[114,-170,145,117,159,-11,30,49,-242,37,-200,-98,223,19,16,-68,-100,127,93,387,-41,-120,-87,-203,152,233,-124,-47,-88]
robi:V
[144,98,129,109,86,-242,-54,12,-309,10,-304,-30,147,-21,104,-270,-97,268,-48,272,-118,167,-36,-89,46,-93,-189,153,101]
depo:U
[230,-52,298,136,87,-14,-161,-55,-367,8,-87,-149,-60,-50,-7,-24,-7,46,126,208,-11,111,20,-127,85,252,-377,232,123]
ravo:Y
[279,93,44,57,52,-41,-165,-151,-386,43,-143,-181,136,-30,108,-45,-74,238,92,213,-47,-122,13,-168,86,352,-380,135,153]
ravo:A
[174,-6,114,108,307,-25,178,-43,-119,37,-151,-208,271,1,-3,-11,-6,90,111,457,38,-183,-62,-114,134,153,-84,46,219]
robi:G
[325,87,190,174,110,-219,-130,2,-493,162,-313,-73,26,3,-3,-40,-71,415,129,378,-294,140,89,-88,124,-7,-349,106,175]
depo:P
[236,52,68,104,126,162,152,121,-172,68,-306,-34,132,-28,0,174,-40,171,-88,76,-12,-101,71,18,86,442,-85,-35,-127]
robi:V
[219,-12,-4,200,104,-50,200,-379,-288,214,-107,-43,219,25,-21,-90,-51,121,82,448,-24,-75,111,-106,194,430,-158,51,83]
robi:G
[70,9,70,86,129,-206,-85,-322,-5,-191,-192,-100,92,-46,0,-266,-125,70,117,229,-47,7,-70,-148,31,-162,-157,126,73]
depo:U
[249,-3,25,198,131,-85,-239,-65,-223,68,152,-51,-27,27,-13,-160,-81,139,11,243,-61,-34,-48,-344,95,-11,-258,92,86]
depo:P
[288,-62,104,66,116,-165,48,-62,-272,20,-164,-194,190,142,-15,-253,-64,232,57,364,-145,-26,-41,-246,171,89,-246,256,82]
depo:P
[180,17,155,40,108,22,74,110,-149,86,-445,-31,296,92,30,40,-105,415,-155,235,-62,-201,-1,-9,196,542,-142,43,105]
Fir:D
[131,63,241,97,-9,-53,80,338,-145,40,-478,-90,229,155,120,-23,-41,166,30,87,67,-109,32,-20,96,206,-153,-55,-108]
Fir:D
[131,10,212,151,120,-23,52,142,-438,-47,-332,211,388,37,106,-20,-92,349,-24,222,-140,-65,58,-51,186,-264,-193,-103,34]
Fir:D
[235,58,179,191,250,15,-106,26,-105,106,-68,-151,352,-44,58,50,38,186,-131,144,-25,-293,62,-125,112,150,-116,-104,-1]
Fir:M
[265,109,51,13,11,128,45,49,-131,-18,0,8,334,121,-50,10,16,220,-202,81,5,-284,-36,-50,63,98,-166,18,39]
Fir:D
[125,152,66,62,152,64,198,106,-134,36,-234,20,282,-61,25,123,-122,317,-11,-108,-75,-79,31,69,24,9,-176,-73,-84]
Fir:D
[185,66,126,96,173,-82,33,43,-318,-50,-239,-28,360,52,66,-4,-69,198,-5,348,-9,-122,-51,-99,180,232,-170,8,48]
robi:G
[2,-25,11,13,104,30,-89,-174,-68,63,0,-158,-14,-35,211,-17,-1,131,0,127,57,-150,-163,-87,-12,412,-75,123,35]
robi:V
[333,115,131,26,150,6,21,11,-90,7,-147,-106,408,-37,12,-9,-75,292,-173,238,-120,-300,2,-55,92,270,-180,39,52]
Fir:D
[198,43,155,142,93,-116,101,-62,-274,32,-87,-68,184,-86,-116,-49,-83,30,40,443,63,-148,23,-155,132,203,-248,-20,102]
robi:G
[217,117,-216,105,209,-164,-158,-352,-74,118,-81,-38,105,-57,-55,-145,-65,306,-103,352,-33,2,-72,-243,91,204,-85,179,152]
depo:U
[343,86,149,192,145,-137,-20,148,-570,118,-385,-215,162,95,104,-140,-55,224,60,419,-90,71,-54,-144,126,310,-502,125,171]
ravo:A
[96,140,-114,47,187,21,171,-62,-215,24,-128,-37,177,-83,51,46,-75,213,92,135,12,-48,-12,-22,134,211,-127,-73,-50]
robi:G
[88,44,-108,150,151,-48,-44,-260,-160,-15,81,-25,142,-26,-34,-33,-88,139,-20,206,-130,-114,-76,-130,103,197,-197,-38,194]
depo:U
[147,-17,81,97,168,-35,129,20,-187,128,-295,-178,268,89,-8,-72,24,116,15,413,13,-105,-13,-136,77,181,-61,86,-45]
robi:G
[221,86,-45,105,156,-216,-45,-254,-236,89,-83,-110,148,-1,-42,-54,-53,-57,90,225,-100,80,-71,-140,-44,22,-216,204,165]
depo:P
[59,-4,172,149,-108,-35,-121,37,-394,88,-170,-156,-151,18,31,-23,-63,199,-139,175,-27,-27,6,-84,52,116,-355,27,101]
ravo:A
[160,-211,-9,69,158,99,-153,-196,191,132,-13,-77,187,-39,27,-24,-7,164,-81,427,57,-148,-204,460,48,662,-39,73,-18]
robi:V
[397,32,254,100,179,-87,-203,-56,-313,-16,-159,-113,296,-78,9,-41,-78,291,-25,122,-202,-129,17,-156,199,-11,-318,36,50]
ravo:A
[35,84,49,82,139,75,308,56,-184,-20,-119,-83,259,-32,84,58,-100,161,85,246,60,-158,-28,64,7,128,-143,-39,-57]
robi:G
[320,39,97,67,196,-87,-34,95,-322,4,-63,-217,227,61,29,70,-161,95,-35,66,-42,-54,-62,-271,122,205,-147,129,108]
ravo:A
[152,78,35,-4,80,-109,18,-149,-248,-41,-47,-90,197,7,-39,-8,-97,171,-239,264,-145,-59,-34,-195,42,65,-226,15,139]
depo:P
[97,-259,-39,183,101,74,17,-161,-187,149,-217,-1,134,-71,84,-111,55,161,-41,272,-51,-102,-65,-7,42,416,-164,37,42]
robi:V

[-40,231,171,-133,-159,-32,-40,128,119,17,20,-15,75,14,212,135,164,-36,-62,-97,-85,-4,112,63,7,-27,-247,44,18]
(57):<101>
[15,231,77,-86,-94,2,-69,22,33,-107,67,-158,131,-70,325,174,251,-44,-101,-9,1,91,-2,-387,34,-48,-127,18,64]
(56):<112>
[4,279,72,-150,-65,-26,75,-82,-2,-71,6,-38,2,-14,371,98,40,-191,42,38,-85,21,-144,-81,-65,3,10,-156,72]
(60):<99>
[-211,394,110,-200,-137,-61,-20,102,123,71,133,-76,188,124,551,155,190,-164,-103,-78,-91,74,-28,-87,28,-67,-78,83,-26]
(57):<94>
[123,41,-34,-3,14,76,96,-130,-88,-65,-3,-27,15,-140,361,134,73,44,5,134,-107,115,9,-165,-117,69,133,-72,-85]
(58):<111>
[53,49,82,86,6,-131,83,-49,-102,-11,72,-39,44,-94,345,197,284,-47,73,-26,-221,19,41,-267,-74,-33,272,-40,218]
(58):<106>
[-70,358,143,-155,58,58,81,20,34,-6,-119,-104,48,116,378,157,-6,62,-93,14,-157,-28,-176,145,13,29,96,-40,-20]
(60):<99>
[27,434,48,0,-84,-45,-8,-25,48,-182,0,-11,106,-53,285,123,107,-51,-95,-66,-37,43,69,-457,-2,-15,-160,109,-76]
(56):<112>
[-128,228,161,-88,-75,3,-4,-148,-19,-319,-51,-23,68,87,465,200,14,-20,-59,21,-202,-88,-131,57,14,12,142,-332,-1]
(60):<102>
[21,229,106,-129,128,-66,117,15,-51,292,164,8,53,12,660,246,130,-30,175,-30,-56,332,-147,179,-127,12,464,-3,374]
(58):<111>
[-107,267,90,-38,-161,-69,49,-57,74,-145,-236,-63,163,-95,384,125,188,-91,-88,-37,-21,-35,157,-95,49,-36,-219,-137,-3]
(57):<101>
